Here is a tiny trained network, its code and every weight. The questions are about switching its units off for an input and a target symbol, where a switched-off unit gives its printed mean instead of its output.

import numpy as np


def w(rows, s, z=0):
    codes = np.array(rows[::2]) - 128.0
    scale = np.full(codes.shape[1], s)
    scale[-1] = z or s
    return codes * scale


def norm(h):
    return h / np.sqrt((h * h).mean(-1, keepdims=True) + 1e-5)


def f(y):
    return y / 2 * (1 + np.tanh(0.7978845608 * (y + 0.044715 * y**3)))


def softmax(a):
    e = np.exp(a - a.max(-1, keepdims=True))
    return e / e.sum(-1, keepdims=True)


def log_softmax(a):
    a = a - a.max(-1, keepdims=True)
    return a - np.log(np.exp(a).sum(-1, keepdims=True))


def net(x, mask):
    ids = ['Ψβδζμξτω'.index(c) for c in x.split()]
    T = len(ids)
    res = E[ids] + P[:T]
    q, k, v = (norm(res) @ M[0].T for M in (Q, K, V))
    z = softmax(np.where(np.tri(T) > 0, q @ k.T / 3**0.5, -1e9)) @ v
    res = res + np.where(mask[0], z, O[0][:, -1]) @ O[0][:, :-1]
    y = f(norm(res) @ A[0][:, :-1].T + A[0][:, -1])
    res = res + np.where(mask[1:9], y, B[0][:, -1]) @ B[0][:, :-1]
    return log_softmax(norm(res)[-1] @ U[:, :-1].T + U[:, -1])


Q, K, V, O, A, B = {}, {}, {}, {}, {}, {}
E = w([
[103,43,252,76],'Ψ',
[153,116,66,94],'β',
[88,158,80,174],'δ',
[94,73,113,117],'ζ',
[153,146,88,69],'μ',
[153,143,173,60],'ξ',
[113,198,95,130],'τ',
[217,68,110,86],'ω',
],0.025)
P = w([
[2,100,82,55],'0',
[21,113,110,77],'1',
[37,124,127,84],'2',
[60,136,125,100],'3',
[78,142,125,110],'4',
[93,152,130,121],'5',
[110,158,128,128],'6',
[123,171,131,134],'7',
[136,180,129,139],'8',
[148,188,135,143],'9',
[159,200,131,151],'10',
[171,204,132,155],'11',
[176,208,139,166],'12',
],0.0093)
Q[0] = w([
[191,255,71,57],'h0',
[72,162,170,157],'h0',
[69,111,128,183],'h0',
],0.028)
K[0] = w([
[254,185,191,219],'h0',
[98,53,177,237],'h0',
[48,67,175,110],'h0',
],0.018)
V[0] = w([
[235,89,202,76],'h0',
[62,254,230,48],'h0',
[91,113,180,99],'h0',
],0.01)
O[0] = w([
[53,96,185,6,3],'h0',
[187,254,241,118,230],'h0',
[207,162,157,96,83],'h0',
],0.009,0.0046)
A[0] = w([
[111,75,214,175,172],'n0',
[251,50,177,55,211],'n1',
[149,146,107,138,106],'n2',
[134,122,107,52,2],'n3',
[94,243,148,243,185],'n4',
[76,60,166,171,187],'n5',
[51,122,140,106,108],'n6',
[104,85,104,174,125],'n7',
],0.021,0.0027)
B[0] = w([
[137,120,185,1,140],'n0',
[64,64,114,156,186],'n1',
[111,155,130,136,158],'n2',
[181,168,161,102,163],'n3',
[28,243,66,199,254],'n4',
[112,139,220,155,148],'n5',
[129,160,66,90,140],'n6',
[177,97,166,184,156],'n7',
],0.029,0.015)
U = w([
[52,25,44,151,43],'Ψ',
[203,102,56,173,86],'β',
[179,128,111,168,46],'δ',
[183,154,235,240,27],'ζ',
[216,250,208,99,5],'μ',
[68,123,217,89,149],'ξ',
[74,231,127,197,216],'τ',
[105,127,8,30,77],'ω',
],0.011,0.003)

Each question gives the input, a string of symbols that net reads in full, and the target symbol t.
The units are the heads (3 rows each of Q, K, V and O) and the neurons (one row each of A and B). Each row of codes is followed by its name. A weight is (code - 128) times the scale printed after its matrix; where a second scale follows, it is the last column's (O, A, B and U).
mask holds one flag per unit, heads first, then neurons. A switched-off unit (its flag False) gives its mean, the last column of its rows in O or B, instead of its output. The means were averaged over made-up inputs and are rounded, as every weight is.
A unit's drop is (log p(t) with every unit on - log p(t) with that unit switched off) / (log p(t) with every unit on - log p(t) with every unit switched off).
The circuit of an input: a set's keep is (log p(t) with only the set's units on - log p(t) with every unit switched off) / (log p(t) with every unit on - log p(t) with every unit switched off). Starting from all 9 units, units are removed one at a time, each time the one whose removal leaves the highest keep (on an exact tie, the one counted first), for as long as the keep stays at least 0.8.
units of the circuit, in order: the units of the circuit, biggest drop first
unit that matters most: the unit with the biggest drop
k most important neurons: the k neurons with the biggest drops, biggest first
drop of u: that unit's drop, to one decimal
input Ψ μ δ τ ζ β ω β, target ω: 2 most important neurons => n6; n4
input δ δ δ β β ω β β β, target β: units of the circuit, in order => n4; h0; n7; n1
input ω β ω ξ, target ω: unit that matters most => h0
input ζ β δ δ ζ Ψ μ ω β ξ δ β, target ξ: units of the circuit, in order => h0; n4; n1; n3
input τ τ Ψ δ ω ζ ω δ ω ζ τ, target ω: units of the circuit, in order => h0; n4; n6
input β β β δ ζ β ζ τ μ τ β ω μ, target ω: units of the circuit, in order => h0; n4; n6
input ξ ω β, target ω: units of the circuit, in order => h0; n4; n6
input β μ ω β β ω τ, target ω: units of the circuit, in order => h0; n6; n4
input β β β ξ Ψ β μ β, target μ: units of the circuit, in order => n3; n4; h0
input ζ δ τ δ β β ξ, target ξ: units of the circuit, in order => h0; n4; n1
input μ Ψ δ μ δ δ μ, target μ: units of the circuit, in order => n3; n4
input β β β μ β, target μ: units of the circuit, in order => n3; n4
input τ ξ Ψ Ψ Ψ β τ ξ τ μ β β β, target β: 2 most important neurons => n4; n5
input τ β β δ μ, target μ: units of the circuit, in order => n4
input Ψ β ξ, target ξ: drop of h0 => 0.4
input ζ τ δ δ ζ τ ξ τ τ Ψ, target ξ: drop of n5 => 0.1
input μ τ β τ β Ψ μ δ ω β β ζ, target ζ: drop of h0 => 0.8
input β τ β β ω, target Ψ: drop of n1 => 0.4
